Here is a tiny trained network, its code and every weight. The questions are about switching its units off for an input and a class, where a switched-off unit gives its printed mean instead of its output.

import numpy as np


def w(rows, s, z=0):
    codes = np.array(rows[::2]) - 128.0
    scale = np.full(codes.shape[1], s)
    scale[-1] = z or s
    return codes * scale


def f(y):
    return np.maximum(y, 0)


def log_softmax(a):
    a = a - a.max(-1, keepdims=True)
    return a - np.log(np.exp(a).sum(-1, keepdims=True))


def net(x, mask):
    res = np.array(x, float).reshape(1, 4) / 4 @ E
    y = f(res @ A[0][:, :-1].T + A[0][:, -1])
    res = res + np.where(mask, y, B[0][:, -1]) @ B[0][:, :-1]
    return log_softmax(res[-1] @ U[:, :-1].T + U[:, -1])


A, B = {}, {}
E = w([
[67,132,254,80],'x0',
[85,150,112,147],'x1',
[80,131,49,20],'x2',
[91,5,112,164],'x3',
],0.0077)
A[0] = w([
[164,244,137,111,27],'n1',
[115,128,115,112,100],'n2',
[79,32,123,164,83],'n3',
[169,131,63,177,147],'n4',
[102,125,163,123,179],'n5',
[115,59,135,158,92],'n6',
[172,118,66,141,134],'n7',
[152,138,141,186,125],'n8',
[109,133,86,81,91],'n9',
[147,139,91,140,114],'n10',
[102,115,84,37,132],'n11',
[165,170,126,93,14],'n12',
[125,165,124,112,8],'n13',
[91,77,115,110,105],'n14',
[139,202,161,120,135],'n15',
[153,148,197,251,98],'n16',
[119,119,149,161,73],'n17',
[127,126,78,147,125],'n18',
[127,131,141,108,33],'n19',
[105,75,148,127,201],'n20',
[66,108,209,97,118],'n21',
[92,151,107,69,141],'n22',
[88,128,185,92,182],'n23',
[124,127,73,148,91],'n24',
],0.016,0.0016)
B[0] = w([
[173,201,123,198,242],'n1',
[136,115,116,133,152],'n2',
[197,205,120,207,243],'n3',
[77,159,202,85,231],'n4',
[116,147,155,99,171],'n5',
[146,182,109,169,205],'n6',
[85,164,171,76,216],'n7',
[110,80,116,116,186],'n8',
[119,73,105,109,202],'n9',
[101,133,160,117,178],'n10',
[131,8,110,141,242],'n11',
[152,155,115,162,184],'n12',
[150,142,110,139,161],'n13',
[167,152,106,173,189],'n14',
[146,148,117,180,200],'n15',
[122,4,69,90,254],'n16',
[129,113,120,126,161],'n17',
[121,139,148,97,190],'n18',
[147,135,140,123,141],'n19',
[137,156,108,136,193],'n20',
[79,170,175,74,223],'n21',
[138,77,115,128,213],'n22',
[82,134,163,72,202],'n23',
[122,142,144,99,192],'n24',
],0.02,0.0087)
U = w([
[68,130,220,35,152],'0',
[125,4,98,101,239],'1',
[161,149,124,167,2],'2',
],0.013,0.0017)

Each question gives the input, the list of numbers given to net, and the class t.
The units are the neurons (one row each of A and B). Each row of codes is followed by its name. A weight is (code - 128) times the scale printed after its matrix; where a second scale follows, it is the last column's (A, B and U).
mask holds one flag per neuron, in row order. A switched-off neuron (its flag False) gives its mean, the last column of its row in B, instead of its output. The means were averaged over made-up inputs and are rounded, as every weight is.
A unit's drop is (log p(t) with every unit on - log p(t) with that unit switched off) / (log p(t) with every unit on - log p(t) with every unit switched off).
unit that matters most: the unit with the biggest drop
top k neurons: the k neurons with the biggest drops, biggest first
drop when u is switched off: that unit's drop, to one decimal
input [-4,3,2,4], class 0: unit that matters most => n1
input [-8,-5,8,8], class 0: top 2 neurons => n7, n4
input [2,4,-4,-6], class 2: top 2 neurons => n1, n11
input [-8,-3,5,8], class 0: top 2 neurons => n4, n7
input [7,3,-1,8], class 2: top 4 neurons => n3, n6, n14, n4
input [-1,0,-5,6], class 2: top 2 neurons => n3, n6
input [-5,-4,-6,1], class 1: top 3 neurons => n16, n21, n8
input [1,-6,2,0], class 1: top 2 neurons => n4, n7
input [-6,6,5,-5], class 0: top 3 neurons => n16, n4, n7
input [-2,-8,6,-6], class 1: top 2 neurons => n11, n3
input [-1,7,6,-7], class 2: top 2 neurons => n1, n16
input [3,3,5,7], class 2: top 2 neurons => n3, n16
input [4,2,-5,-5], class 1: top 2 neurons => n16, n3
input [0,-8,7,-5], class 1: unit that matters most => n11
input [1,7,-3,-3], class 1: top 3 neurons => n16, n3, n6
input [1,2,-1,-3], class 2: top 2 neurons => n11, n4
input [-4,4,-8,1], class 1: drop when n16 is switched off => 2.4
input [1,4,-5,6], class 2: drop when n11 is switched off => 1.8
input [-5,-1,2,-4], class 0: drop when n3 is switched off => 0.2
input [-5,-1,5,8], class 2: top neuron => n3
input [-5,6,4,8], class 2: drop when n3 is switched off => 1.1
